Each row has a class, written after it.
[ 369 -227 -356 -362   11  -28  502  135  -42  -28  272  403  196    7
  297   54 -102 -215   63  532  167  273 -409 -273 -647  -47 -314 -372
  194    6 -181  392]
P
[ -48  187  113 -389   81 -175  396 -147  214  186  -40  -67 -308  215
  115   32  318  -63 -182 -354    4 -121  290 -174  131  148 -173   91
  424 -162   15 -188]
B
[-487  409  -42  -68  -35  363  117 -350   61  250 -417  -76   38 -165
 -174  591  139 -219   66  236 -349 -124  149 -164 -115 -181 -218 -411
  524  515  213 -558]
B
[ 190 -168 -202 -177  -57   76  317  366   62   79  146  215  -40 -173
 -159  172  708  126   40  289  437  140 -114 -121 -199  201  -82  -30
  358 -299  108  340]
V
[  92   -2  177  318  216  183  -72 -207  159 -148  311 -240 -188 -308
   98 -529   84   80   -2  -83  213  156  385   48   51  -86  -77  266
  112 -141 -113   86]
C
[ 438   46  155  103 -124    3 -311   17 -524    4  -71   86  175   40
  -71  233    8  169   -6 -157 -219  102 -457  -52   -4  297  211 -270
 -276  328  -87   54]
E
[  90  140 -410   56    3 -263  149  -98 -130  -96  150 -265  232 -381
  465 -241 -193  193 -217  -17  -57  529 -196 -262    4  -88  -40 -402
 -451 -486  -75   42]
P
[-504  238 -163 -287  -83  210   65 -379  104   75 -282   23  277   79
   40   91 -230 -380  115  181 -449    3  261   36  148 -343 -311 -206
  334  412  125 -721]
A
[-319 -249  249 -123 -257 -180 -269  448 -434  100  -38 -562  -98   41
  175 -132 -473  212  -34 -441  167   54 -327   40  154  261  420 -236
 -775   25   93  311]
E
[ 106   12 -173   11   52 -240 -136  228 -291  152  409  271  105  -69
  363  304 -309  203  -70  -41   62  461 -508 -243 -149  223   -8   93
 -230  142  175  346]
E
[-152 -196  113 -423 -415  377 -341  -52 -202   64 -301 -130  343 -166
   63 -301 -355   -2   15  188 -232 -143 -299  -70 -194 -102  -21  -57
 -233   82  113 -247]
V
[ 328 -204 -286 -323 -119 -239  174  179 -456  161  456   -3  -63  275
  714  226 -184   23 -132  371  -58   88 -462 -223 -209  116 -228 -589
  -83   31 -370  283]
B
[-178  -47   79  163  433 -507   65 -185 -241  171  242   48   31  611
 -160  217 -236   74 -215  -86 -128  -66  -53   88  308   76  -66 -112
   41  -74  107  -41]
U
[ 127  398  160   49  178  105  244 -274  346   81 -163 -201 -366 -188
 -176  258  249   46 -254 -158  -22  -21  196 -299   24   -4  335 -271
   60   78    1  -81]
P
[-396 -186   18   24 -103  -58  163  207   95  178 -259  -27 -235 -195
  122  265 -335  149   38  291   76  -39   -8 -101  -54  -38 -143  253
 -215 -202  -56  -35]
U
[-161  143 -155 -450 -469  293 -106  136  -95  -69  -26 -177  274  -67
  206 -228   -7 -196  351 -300 -158   76   84  -94  -99  -97  -87 -419
  -84  162  125 -209]
E
[  60  122 -172 -224   -5  -59  416 -248  323  166 -456   40 -260  270
 -268  608  580 -203 -203  296 -158 -430  118   -8   45  285 -126 -224
  810 -208   30 -227]
A
[  42   50  375  -72 -124   87  -84  124   24   -6 -224 -132  184 -187
 -175 -456 -163  239   -3 -214 -109   66 -192 -359  -89  -52  -15   13
 -396 -120  163  -48]
T
[ 105   98 -214  -51   46  265 -210 -248  285  115  587 -143   81 -377
  802  111 -538   33 -118   44   54  636   76  -54  239 -306    5  111
  -54   45  -76  -44]
J
[ 193  -30   59 -239  -49 -208  -23  312 -356  121  132  -22 -245   25
   31  297  228  215  -21 -130  -28  -89 -135 -150    0  397  -11  -38
 -164   83 -121  150]
V
[-300  388  158 -132 -194  104   95 -183  192  324   72  129 -106 -125
    9  439 -465 -282 -285 -201 -345  311  -45  -85  138 -126  -29  396
   67  431   44   73]
V
[-112  277  -75  -93   83  -25   57 -108  395  156  -72  259  164  356
  232  330 -396 -205   70 -186 -198   33   57   34  277   -8  135 -243
  110  339   28 -260]
T
[ 152 -256 -161 -177   -3 -205  202   69    6   21  -49  187  345  484
  407  331  462  -36   33  189  184 -215  111  -37  229 -271 -427 -426
  556  -89 -131 -304]
J
[ 236  -49 -177 -133  -51 -113  -77 -499   81  -12  -21 -126   71 -507
  534 -265   34  218 -473  104  186  369 -152 -389   15 -197   -4 -202
  -33 -606   62  -42]
J
[  13 -163  124   65 -246 -411  -10  599  -14 -139   40 -104  -74 -198
  363 -165  338  316  165 -312  601  414  100 -126  237  -96 -131  278
 -235 -518  -43  244]
B
[-110  -59 -175 -176  -96   -3  149 -192  433  323 -568  181  153   98
  193  481 -398  143  -23  175 -288 -296  -41 -203  309  -98  106 -385
 -126  -60   49 -230]
B
[-392   34   43 -450   11 -130  238   63  -40  347   51  -13   30  247
   50  166 -374  -61    6 -276 -149   -4  -92 -169  -80  227 -335  126
  160 -167  316 -136]
U
[-312  -22   34  -61  138 -279    3  182  -46  154   11  142 -352  226
 -557  302  -99  -95  -81  -15  -97 -155   53  216  303  332  153  434
 -130  255  171   94]
C
[  76   59  125  217  154   18   62 -232  531 -108 -368  189 -346  -66
 -247 -115  151  -62  -12  409  -96 -378  257   15 -115   38 -229  484
  399 -274  -74 -214]
J
[ 294   40 -154  -91 -190  283   77 -180  471  108  -71  433  166 -351
  508  592  119  105  157  472   46  190  -22 -475    3 -779 -136 -461
  331  316  -51   61]
J
[  61   28  193 -389 -215   67 -205  212 -562  166  219  -47 -301 -346
  390 -478  -51  158  165 -216   23  183 -529 -314 -361  244  -90 -117
  -50  133  269  376]
T
[-421  402  298  -18  -96   81 -208   27 -134  198   79  306   10   91
 -405  141 -476 -161 -111 -330 -413  219 -182 -130  -97  184   83  549
 -198  743  273  -47]
U
[-116  149 -263  172  -28   -6 -262 -203  485   -9 -549  -34   -6  165
  -36  -27 -276  262  -67  240 -469 -214  189   84  369  255  261  274
 -127 -198   71 -373]
B
[  95  342   81 -128  114  135  304 -523  442  110 -475   78 -129 -560
 -208  188  206   95    8  -32 -273   48  204 -205   20  -58 -241  338
  339 -418  104 -515]
A
[-318  146  403   22   78  -75 -354  -90  118  138  130   69 -209 -219
 -153   37 -717   11   39 -325   40  225   28   36  -36   25  100  899
 -368 -248  226 -203]
P
[-386   35  -67  -21 -303  -67 -438  161  158   57 -496  206  -32   51
  153   77 -117  205  371 -230 -144 -292  132   -1  353  -22  182   93
 -112  135  365 -121]
U
[  34   59  428  140 -123  198 -252   49  -34  109  100   76 -217   41
 -392 -254 -108  -58   -9 -463  -76  -98   -4  197  146  338  245  537
  -71  197  105  278]
C
[ -48  216 -372  181    0 -202 -101    0  -53  -26  214  235   24  127
  181  245  -72  -49 -115  236  -53  353  -46 -222   42 -132   96 -364
  -44  300   88  144]
T
[-127  438  -36   82  158 -252   89 -209   79  156 -294  244 -162 -359
 -248 -227 -200   50 -182 -547 -359  114   30  -65  145  599  -84  771
 -322 -440  245 -401]
B
[-444  345   84 -461 -124  140   -4 -211    5  122 -188  138 -120 -121
 -215 -187  124 -235  188 -333 -422 -326  153  124 -210  148 -361  766
  463  -29  305 -516]
P
[ 138 -242  370 -315   17  483 -420  -17 -413  212  325  -30  143 -178
  -92 -298 -373   56   48 -288   62  109 -134  -48 -120  312   57  316
 -241  253  176  -90]
P
[  42  282 -379 -213  213 -170  296 -156  127  199   42  455   -2 -216
  194  316 -312  -41   -6  -32 -122  434 -294 -169 -146  232   61   16
  -27   78  182   41]
B
[  14 -170 -454 -219 -272  271  167  321  194 -146   87  410  256 -237
  545 -184  222  -24  431  677  268  297  -14  -99 -427 -330 -437   74
  399  -76  -70   17]
V
[-271  118 -143  138  -60  -87  163  106  -80  108 -223   54   28 -397
   22   -9 -185   34  -36 -232   93  408  -90  -42   18  241    4  257
 -284 -317  199 -135]
A
[ 109 -134 -136 -222 -466  299 -207  -32 -164 -127 -322  -14  506 -386
  570 -394 -435   68  144  -43  -95  371 -244 -126 -233  -77   -2  -92
 -372   98 -155  -90]
B
[-271 -248  -19 -362 -519 -296 -164  655 -626  222  173 -155  203  386
  361  261 -588    0  -53  -46 -222   -4 -692 -278   68 -147  -10 -656
 -624  569  131  575]
U
[ -46 -152  190  -90  -24  -54 -139 -176 -282   59 -225 -271 -239 -538
   94 -496  144  158  -35  151  -28 -179 -116  -57  119   86 -427  105
  -66 -591   80 -339]
E
[-197  -62 -570 -364 -415   42 -360  -57  301  -30 -158  453  421  -27
  316  312 -580 -100  272  594 -370   43 -231 -124  -93 -231  -29 -234
 -155  269  100  -50]
E
[ -91  171  270   85  188 -106  331 -184   57  -50  -45  -16  137  276
  -13 -333  -57 -190   41 -501  -91   -5  181  287  141  -74  -60   49
  165   -5 -170 -144]
V
[ 331 -111   60  129  317  -44 -236 -121 -166    3  370   37  435   62
   14   43   69  223 -157  -83  -19   12  -89  -99  118  260 -141 -138
   -6  159  -92  -56]
C
[ 250 -266  148  262   38  144   24  240 -277 -190    9  104   53  408
 -231  -46  636  -61  269  -65  355 -290  229  292 -115  172   69 -248
  321  200 -257   42]
J
[-192 -281 -190 -124 -435  234 -287  313 -332 -291  148 -162  355 -254
  363 -622 -168    4  282  183  102  212 -146  -18 -467 -200 -220   26
 -231   41  -11  196]
U
[-220 -170  248 -139  112  156  -46  320   14  180  183  105 -121  127
 -302 -367 -230  -60  188 -293  212 -211  -26   81 -225  407    9  445
  -50 -138  358  120]
T
[ 279  298 -101  -85  -21   11  -14 -329 -113  184  -31  183   35  314
  -57  322  120 -164 -229  -69 -527 -129  -31 -101   87  299 -266   63
  540  114   84 -193]
P
[ 512 -361  433 -319 -376   23 -265  148 -537  -27  292 -358  619  103
  324 -405 -132  187 -190 -668   49  138 -376 -281  176 -215  -34 -481
 -529    5 -109  316]
U
[ 356 -502 -247  116 -204 -287 -478  140  -96 -192  219 -117  419  178
  486 -202 -248  362 -170  340   78   83 -360  -78  159 -171   64 -180
 -311 -358  -27  498]
A
[-146 -178 -186 -136  -91  122  109  138 -173   15   67  332  262 -400
  -32 -140   23  -69  161  197  303  453 -146   18 -277  151 -181  177
  -65  -61    2  -28]
B
[-362  207  134  317  317 -175   22  177 -138  156   68 -156 -206  281
 -315  151 -499   -5  -44 -374  -76  107    1  169  211  462  395    4
 -530  225  126  -90]
E
[  69  -37  316  140   98  267 -283  116 -192  232  495  370  311  369
 -324  394 -114 -134  301 -407  -27  -43   -4  241  243   86  119  -47
   95  688  105  122]
A
[  19   44  -18 -343  133  130  176 -272  202   82 -117  -36 -102  -68
  146 -220 -170   73   45   88 -230 -189   55 -101 -205   -4 -133  196
   91 -203   19 -325]
B
[-128 -415 -180 -188 -244  166 -131  382 -268   -8  382  253  226  530
  377  183 -140 -304  275  463  139 -256   -3   48 -209 -439 -197 -426
  123  666 -163  161]
T
[ 701 -341 -123  169  313   33  -60  -12 -117  -12  503  216  443  397
  459  186 -190   44  -61  150  112   42 -128  -38   27  -40  -95 -431
  111  278 -240  331]
V
[ 335 -407  143 -396 -275  -12 -398   31 -287    3  -27  144  -67  -87
   21 -232  270  153  -73  227  111 -179 -138 -169  -78  123 -291  478
  171 -343  101   23]
P
[ -52  213 -340  -95 -241  -23 -256  -98 -206  -57   45  110  480 -429
  326  112 -693   42 -155  387 -430  652 -553 -484 -279 -246  -35 -335
 -600  442   53  -15]
A
[-178 -226 -391 -350 -224  197 -157  143  141  135 -115  413  326  -25
   96  196 -426 -137  322  354 -132    0 -159   30 -141  145 -203   74
   92  110  229  -47]
J
[-115 -182 -233 -285 -175  176 -334 -137  -39 -106   71 -111  546  -94
   94 -414 -198  -22 -231  345 -227    1 -147 -235 -317   79 -304   29
   -6  121  103  -48]
B
